Below is a small trained network, with its code and all its weights. Each question gives an input and a class and asks what happens when units are switched off, that is, made to give their printed mean instead of their output.

import numpy as np


def w(rows, s, z=0):
    codes = np.array(rows[::2]) - 128.0
    scale = np.full(codes.shape[1], s)
    scale[-1] = z or s
    return codes * scale


def norm(h):
    return h / np.sqrt((h * h).mean(-1, keepdims=True) + 1e-5)


def f(y):
    return np.maximum(y, 0)


def log_softmax(a):
    a = a - a.max(-1, keepdims=True)
    return a - np.log(np.exp(a).sum(-1, keepdims=True))


def net(x, mask):
    res = np.array(x, float).reshape(1, 6) / 4 @ E
    u = 0
    for l in range(2):
        y = f(norm(res) @ A[l][:, :-1].T + A[l][:, -1])
        res = res + np.where(mask[u : u + 12], y, B[l][:, -1]) @ B[l][:, :-1]
        u += 12
    return log_softmax(norm(res)[-1] @ U[:, :-1].T + U[:, -1])


A, B = {}, {}
E = w([
[163,202,118,75,154,54,108,159],'x0',
[187,120,47,124,99,183,68,168],'x1',
[113,198,94,80,145,210,149,28],'x2',
[136,101,188,145,246,159,34,98],'x3',
[123,127,126,130,130,123,129,127],'x4',
[98,108,83,140,100,45,71,45],'x5',
],0.0011)
A[0] = w([
[171,179,60,135,76,107,167,187,135],'L0N1',
[94,85,122,231,84,200,142,117,131],'L0N2',
[55,89,104,137,62,165,169,132,128],'L0N3',
[100,181,109,128,134,130,128,32,91],'L0N4',
[167,171,66,56,135,219,131,99,163],'L0N5',
[118,220,138,121,152,189,150,119,54],'L0N6',
[52,176,219,100,167,86,216,125,7],'L0N7',
[133,157,173,131,198,178,210,204,84],'L0N8',
[203,251,111,5,159,27,100,190,171],'L0N9',
[132,161,129,135,106,148,210,177,64],'L0N10',
[91,154,89,118,54,93,181,125,108],'L0N11',
[40,115,229,124,139,78,199,74,22],'L0N12',
],0.0028,0.0012)
B[0] = w([
[156,161,135,107,196,105,85,124,209],'L0N1',
[121,218,182,184,100,113,121,74,205],'L0N2',
[194,175,183,122,168,112,130,115,197],'L0N3',
[63,92,144,121,149,115,160,168,185],'L0N4',
[73,107,115,184,151,126,143,193,220],'L0N5',
[48,83,145,99,148,102,143,128,172],'L0N6',
[171,152,2,176,104,174,64,142,189],'L0N7',
[132,40,117,54,31,162,94,82,199],'L0N8',
[103,119,191,230,68,195,155,59,253],'L0N9',
[139,114,152,87,146,78,88,107,175],'L0N10',
[137,159,161,61,195,119,112,171,203],'L0N11',
[172,169,20,167,117,156,39,158,198],'L0N12',
],0.003,0.0026)
A[1] = w([
[162,181,112,209,135,154,141,136,149],'L1N1',
[67,111,47,75,147,152,115,74,82],'L1N2',
[135,196,89,102,24,102,254,151,133],'L1N3',
[87,99,94,87,98,32,103,54,43],'L1N4',
[151,58,144,178,116,84,150,224,67],'L1N5',
[101,24,119,182,121,106,61,172,248],'L1N6',
[90,45,177,159,209,203,80,103,122],'L1N7',
[126,52,190,146,127,81,101,170,45],'L1N8',
[173,136,121,120,103,225,107,217,229],'L1N9',
[67,175,142,185,179,52,73,103,237],'L1N10',
[171,113,141,182,77,70,89,183,221],'L1N11',
[124,137,213,102,48,158,126,49,210],'L1N12',
],0.0027,0.0011)
B[1] = w([
[176,143,100,184,110,128,124,159,195],'L1N1',
[94,133,146,152,132,131,211,180,167],'L1N2',
[156,85,191,154,219,69,26,35,180],'L1N3',
[179,31,118,83,112,219,117,132,154],'L1N4',
[43,149,125,162,187,159,141,35,161],'L1N5',
[115,193,88,61,108,115,170,137,226],'L1N6',
[193,187,141,109,127,4,138,115,235],'L1N7',
[63,175,142,136,168,173,216,115,163],'L1N8',
[107,100,42,109,96,75,119,81,213],'L1N9',
[169,80,139,78,70,186,160,201,251],'L1N10',
[51,151,110,108,186,201,167,94,220],'L1N11',
[142,65,164,141,91,113,109,231,212],'L1N12',
],0.0026,0.003)
U = w([
[145,174,11,173,137,151,85,111,140],'0',
[7,146,152,137,206,164,216,116,129],'1',
[164,124,229,237,81,150,97,105,124],'2',
[206,155,184,65,226,38,77,101,115],'3',
[140,138,128,103,97,129,149,193,184],'4',
[130,1,114,42,74,161,132,135,108],'5',
[150,52,116,170,185,106,145,187,2],'6',
],0.0083,0.0095)

Each question gives the input, the list of numbers given to net, and the class t.
The units are the neurons (one row each of A and B). Each row of codes is followed by its name. A weight is (code - 128) times the scale printed after its matrix; where a second scale follows, it is the last column's (A, B and U).
mask holds one flag per neuron, layer by layer. A switched-off neuron (its flag False) gives its mean, the last column of its row in B, instead of its output. The means were averaged over made-up inputs and are rounded, as every weight is.
A unit's drop is (log p(t) with every unit on - log p(t) with that unit switched off) / (log p(t) with every unit on - log p(t) with every unit switched off).
The circuit of an input: a set's keep is (log p(t) with only the set's units on - log p(t) with every unit switched off) / (log p(t) with every unit on - log p(t) with every unit switched off). Starting from the 12 units with the biggest drops (on a tie, the unit counted first), units are removed one at a time, each time the one whose removal leaves the highest keep (on an exact tie, the one counted first), for as long as the keep stays at least 0.8.
circuit, biggest first: the units of the circuit, biggest drop first
top k neurons: the k neurons with the biggest drops, biggest first
top k neurons in layer l: the k neurons of layer l with the biggest drops, biggest first
input [-2,3,1,-5,-3,-1], class 3: top neuron in layer 0	L0N9
input [-1,6,8,4,0,7], class 1: circuit, biggest first	L1N2; L0N4; L0N12
input [8,-3,8,-8,7,4], class 1: circuit, biggest first	L0N4; L1N7; L0N9
input [-5,-4,0,-2,5,-6], class 5: top 2 neurons	L0N8; L0N9
input [3,4,-3,-6,-3,-5], class 3: circuit, biggest first	L1N10; L1N3
input [-2,-1,0,7,2,-7], class 3: top 4 neurons	L1N7; L0N9; L1N10; L1N4
input [1,4,-3,-3,6,-7], class 5: top 2 neurons	L0N8; L1N9
input [-4,7,-6,1,1,-2], class 0: top 3 neurons in layer 1	L1N9; L1N1; L1N2
input [4,-1,6,2,4,6], class 1: top 3 neurons in layer 0	L0N4; L0N8; L0N5
input [-8,-2,-2,-6,-1,-5], class 2: circuit, biggest first	L0N2; L1N3
input [0,-1,4,6,4,-8], class 5: top 2 neurons in layer 0	L0N8; L0N1
input [-7,5,-8,6,0,7], class 1: top 3 neurons in layer 1	L1N8; L1N11; L1N6
input [-8,4,-8,-6,-5,7], class 1: top 2 neurons	L1N11; L0N9
input [-7,-3,6,-6,-5,-4], class 2: top 3 neurons	L0N2; L0N3; L1N3
input [-5,-6,3,8,8,0], class 3: circuit, biggest first	L1N7
input [0,5,-8,5,-6,-6], class 1: top 2 neurons	L1N5; L1N8
input [3,0,-7,-8,7,6], class 3: top 2 neurons	L1N3; L0N5
input [-2,-2,1,7,7,8], class 5: top 2 neurons	L1N10; L1N4
input [0,1,-7,-6,-5,-3], class 1: circuit, biggest first	L1N11; L1N5
input [3,-6,-3,-7,0,-7], class 3: circuit, biggest first	L1N3
input [-6,-1,6,-8,3,5], class 3: top 2 neurons	L1N3; L0N9
input [-7,-1,-1,-6,7,2], class 2: top 3 neurons	L0N2; L1N7; L1N6
input [-1,-6,-3,6,4,0], class 0: top 2 neurons in layer 0	L0N12; L0N7
input [5,7,1,-1,-6,-8], class 5: top 2 neurons in layer 0	L0N8; L0N12
input [-7,2,6,0,2,-5], class 2: circuit, biggest first	L0N2; L1N11
input [-6,-2,1,-7,-2,2], class 3: top 3 neurons	L0N9; L0N11; L1N3
